Here is a tiny trained network, its code and every weight. The questions are about switching its units off for an input and a target symbol, where a switched-off unit gives its printed mean instead of its output.

import numpy as np


def w(rows, s, z=0):
    codes = np.array(rows[::2]) - 128.0
    scale = np.full(codes.shape[1], s)
    scale[-1] = z or s
    return codes * scale


def f(y):
    return y / 2 * (1 + np.tanh(0.7978845608 * (y + 0.044715 * y**3)))


def softmax(a):
    e = np.exp(a - a.max(-1, keepdims=True))
    return e / e.sum(-1, keepdims=True)


def log_softmax(a):
    a = a - a.max(-1, keepdims=True)
    return a - np.log(np.exp(a).sum(-1, keepdims=True))


def net(x, mask):
    ids = ['ΘΠΣΨαελξτ'.index(c) for c in x.split()]
    T = len(ids)
    res = E[ids] + P[:T]
    u = 0
    for l in range(3):
        q, k, v = (res @ M[l].T for M in (Q, K, V))
        z = softmax(np.where(np.tri(T) > 0, q @ k.T / 3**0.5, -1e9)) @ v
        res = res + np.where(mask[u], z, O[l][:, -1]) @ O[l][:, :-1]
        u += 1
        y = f(res @ A[l][:, :-1].T + A[l][:, -1])
        res = res + np.where(mask[u : u + 8], y, B[l][:, -1]) @ B[l][:, :-1]
        u += 8
    return log_softmax(res[-1] @ U[:, :-1].T + U[:, -1])


Q, K, V, O, A, B = {}, {}, {}, {}, {}, {}
E = w([
[85,64,86,179,85,194,95],'Θ',
[225,64,204,53,150,96,206],'Π',
[103,73,171,33,114,217,178],'Σ',
[123,195,228,83,106,126,161],'Ψ',
[81,174,196,98,94,164,61],'α',
[155,117,104,142,76,69,50],'ε',
[159,20,117,165,142,59,88],'λ',
[83,68,176,184,182,95,203],'ξ',
[120,123,110,173,121,3,174],'τ',
],0.0079)
P = w([
[97,115,152,40,42,108,122],'0',
[161,159,137,188,113,154,129],'1',
[52,35,25,69,239,103,71],'2',
[153,86,215,171,28,138,121],'3',
[141,134,119,202,107,145,157],'4',
[45,51,99,90,250,126,42],'5',
[148,58,252,185,3,125,98],'6',
[123,139,64,181,106,123,184],'7',
[33,47,125,90,249,122,50],'8',
[154,74,230,152,22,135,106],'9',
],0.0062)
Q[0] = w([
[148,184,9,122,172,181,184],'L0H0',
[137,121,255,215,70,128,97],'L0H0',
[68,48,235,73,145,110,62],'L0H0',
],0.0062)
K[0] = w([
[72,182,49,48,200,164,99],'L0H0',
[215,94,188,254,124,157,150],'L0H0',
[144,60,195,152,52,54,125],'L0H0',
],0.0082)
V[0] = w([
[140,237,67,3,240,189,113],'L0H0',
[117,201,109,61,197,110,120],'L0H0',
[182,182,211,141,23,30,231],'L0H0',
],0.0039)
O[0] = w([
[199,200,38,79,128,147,178,2],'L0H0',
[104,204,51,76,130,122,163,73],'L0H0',
[103,185,255,171,72,34,165,206],'L0H0',
],0.0045,0.0035)
A[0] = w([
[111,87,180,91,50,223,111,200],'L0N0',
[159,200,185,108,47,145,57,164],'L0N1',
[74,85,43,130,248,78,120,99],'L0N2',
[78,113,90,67,250,98,92,250],'L0N3',
[92,117,48,184,205,92,154,56],'L0N4',
[207,151,221,94,74,112,255,215],'L0N5',
[126,80,110,117,226,161,130,131],'L0N6',
[103,78,134,99,236,139,92,237],'L0N7',
],0.0062,0.002)
B[0] = w([
[97,45,200,146,75,209,122,253],'L0N0',
[129,190,177,144,8,198,54,222],'L0N1',
[121,191,227,55,140,202,72,163],'L0N2',
[158,108,219,22,198,156,22,195],'L0N3',
[150,194,121,138,91,239,113,124],'L0N4',
[146,158,205,106,63,99,244,233],'L0N5',
[164,195,198,3,138,112,87,134],'L0N6',
[112,143,160,34,199,61,71,203],'L0N7',
],0.0053,0.0034)
Q[1] = w([
[104,93,102,76,110,62,77],'L1H0',
[102,102,90,84,125,62,68],'L1H0',
[140,254,77,165,160,151,80],'L1H0',
],0.0055)
K[1] = w([
[22,103,43,34,253,135,75],'L1H0',
[38,128,32,61,202,108,71],'L1H0',
[159,226,83,152,117,91,126],'L1H0',
],0.0049)
V[1] = w([
[129,208,90,147,210,24,64],'L1H0',
[210,165,129,254,68,162,181],'L1H0',
[194,70,181,229,147,195,196],'L1H0',
],0.0037)
O[1] = w([
[133,190,30,79,167,133,23,2],'L1H0',
[103,127,23,99,4,142,225,5],'L1H0',
[85,98,159,8,54,186,196,107],'L1H0',
],0.0038,0.0026)
A[1] = w([
[136,120,85,212,26,88,68,208],'L1N0',
[94,85,146,179,179,25,152,156],'L1N1',
[157,26,172,175,121,45,120,254],'L1N2',
[88,140,165,57,131,199,76,132],'L1N3',
[182,130,186,101,99,63,255,172],'L1N4',
[109,176,157,81,127,144,62,193],'L1N5',
[107,224,145,176,52,57,168,190],'L1N6',
[58,150,213,189,71,227,158,155],'L1N7',
],0.0061,0.0027)
B[1] = w([
[191,152,159,247,53,130,65,182],'L1N0',
[68,180,106,112,183,96,73,165],'L1N1',
[78,91,189,124,140,63,55,229],'L1N2',
[148,165,201,174,104,160,106,191],'L1N3',
[83,182,164,20,149,63,215,202],'L1N4',
[179,182,217,145,140,161,122,187],'L1N5',
[114,254,119,141,88,97,158,196],'L1N6',
[77,126,106,69,97,200,103,255],'L1N7',
],0.0066,0.0095)
Q[2] = w([
[96,115,3,211,18,134,191],'L2H0',
[159,158,220,157,146,185,23],'L2H0',
[186,158,129,56,111,238,158],'L2H0',
],0.0045)
K[2] = w([
[253,166,40,154,161,179,149],'L2H0',
[98,96,202,170,40,121,59],'L2H0',
[98,164,158,41,86,220,120],'L2H0',
],0.0054)
V[2] = w([
[134,74,97,186,204,21,65],'L2H0',
[171,254,121,193,118,191,20],'L2H0',
[120,202,112,100,191,76,181],'L2H0',
],0.0062)
O[2] = w([
[71,178,153,150,105,2,23,3],'L2H0',
[106,172,5,18,117,226,94,142],'L2H0',
[37,81,108,123,196,84,147,67],'L2H0',
],0.0056,0.012)
A[2] = w([
[2,157,135,110,146,74,115,188],'L2N0',
[71,148,138,86,148,136,85,135],'L2N1',
[69,61,140,130,169,132,85,191],'L2N2',
[211,115,162,203,145,128,99,182],'L2N3',
[88,168,99,90,104,123,175,3],'L2N4',
[163,184,172,94,121,91,110,153],'L2N5',
[135,67,80,118,104,179,93,129],'L2N6',
[216,155,150,154,139,164,118,170],'L2N7',
],0.0086,0.0042)
B[2] = w([
[193,174,167,162,199,218,125,243],'L2N0',
[61,186,108,95,141,177,152,183],'L2N1',
[43,62,125,119,171,174,97,187],'L2N2',
[136,88,98,153,56,64,143,206],'L2N3',
[78,105,76,132,88,79,109,162],'L2N4',
[105,201,104,130,80,56,118,223],'L2N5',
[111,122,115,254,136,162,188,190],'L2N6',
[161,124,84,106,72,112,181,240],'L2N7',
],0.0078,0.011)
U = w([
[85,24,99,249,123,112,151,105],'Θ',
[230,112,169,137,110,66,175,21],'Π',
[135,3,135,44,171,174,141,179],'Σ',
[30,171,91,18,96,107,123,126],'Ψ',
[231,188,106,100,137,197,152,252],'α',
[202,166,83,124,42,43,94,120],'ε',
[81,74,139,154,122,76,61,229],'λ',
[33,127,151,123,225,208,103,71],'ξ',
[110,245,129,199,140,106,120,15],'τ',
],0.0058,0.002)

Each question gives the input, a string of symbols that net reads in full, and the target symbol t.
The units are the heads (3 rows each of Q, K, V and O) and the neurons (one row each of A and B). Each row of codes is followed by its name. A weight is (code - 128) times the scale printed after its matrix; where a second scale follows, it is the last column's (O, A, B and U).
mask holds one flag per unit, layer by layer, with each layer's heads first. A switched-off unit (its flag False) gives its mean, the last column of its rows in O or B, instead of its output. The means were averaged over made-up inputs and are rounded, as every weight is.
A unit's drop is (log p(t) with every unit on - log p(t) with that unit switched off) / (log p(t) with every unit on - log p(t) with every unit switched off).
most important unit: the unit with the biggest drop
top k neurons: the k neurons with the biggest drops, biggest first
k most important neurons of layer l: the k neurons of layer l with the biggest drops, biggest first
input Σ τ α α τ Ψ, target α: 2 most important neurons of layer 1 => [L1N7 L1N0]
input α α α α α τ τ Ψ Ψ, target ξ: most important unit => L0H0
input τ Σ ε, target ξ: 4 most important neurons of layer 1 => [L1N0 L1N6 L1N2 L1N1]
input Ψ α ξ α ξ ξ α Σ ε, target α: top 2 neurons => [L0N1 L1N0]
input Π Ψ Π, target Θ: top 2 neurons => [L1N4 L0N5]
input τ Π Θ, target ξ: 2 most important neurons of layer 2 => [L2N2 L2N1]
input ξ α α τ ε Ψ, target ξ: 4 most important neurons of layer 2 => [L2N2 L2N0 L2N1 L2N7]
input Ψ τ Π λ Ψ Ψ, target τ: top 2 neurons => [L1N2 L2N5]
input α ε τ, target α: 4 most important neurons of layer 0 => [L0N2 L0N1 L0N4 L0N0]
input Θ τ ξ, target ε: 2 most important neurons of layer 0 => [L0N0 L0N2]
input τ Ψ τ Ψ α ξ, target Σ: 3 most important neurons of layer 1 => [L1N6 L1N4 L1N7]
input α α α α Π, target Π: 2 most important neurons of layer 0 => [L0N5 L0N1]
input ε α ξ α Θ ε Π Θ α, target Θ: top 3 neurons => [L1N2 L1N4 L0N5]
input λ Ψ Π Ψ α Σ Ψ τ τ, target Σ: top 3 neurons => [L1N6 L0N5 L1N4]
input τ ξ τ α Ψ ε Θ Ψ τ, target ε: 4 most important neurons of layer 1 => [L1N7 L1N2 L1N5 L1N4]
input ξ α ξ ε α α λ Σ α, target τ: top 4 neurons => [L2N5 L1N2 L1N5 L2N0]
input Ψ Θ ξ ε ξ ξ, target Ψ: most important unit => L1N2
input Σ α Θ, target Π: 2 most important neurons of layer 2 => [L2N3 L2N7]
input ξ ε Π Ψ τ λ Σ τ ε, target Π: top 2 neurons => [L0N0 L1N7]
input Ψ ε Σ ξ α α τ λ α, target ξ: top 3 neurons => [L2N2 L1N6 L1N0]
input τ τ α Θ, target Θ: top 2 neurons => [L2N6 L1N0]
input Π τ Θ α τ ε Θ τ Π τ, target τ: most important neuron of layer 1 => [L1N6]
input ε ξ ξ ξ τ α, target λ: top 3 neurons => [L1N2 L2N3 L1N7]
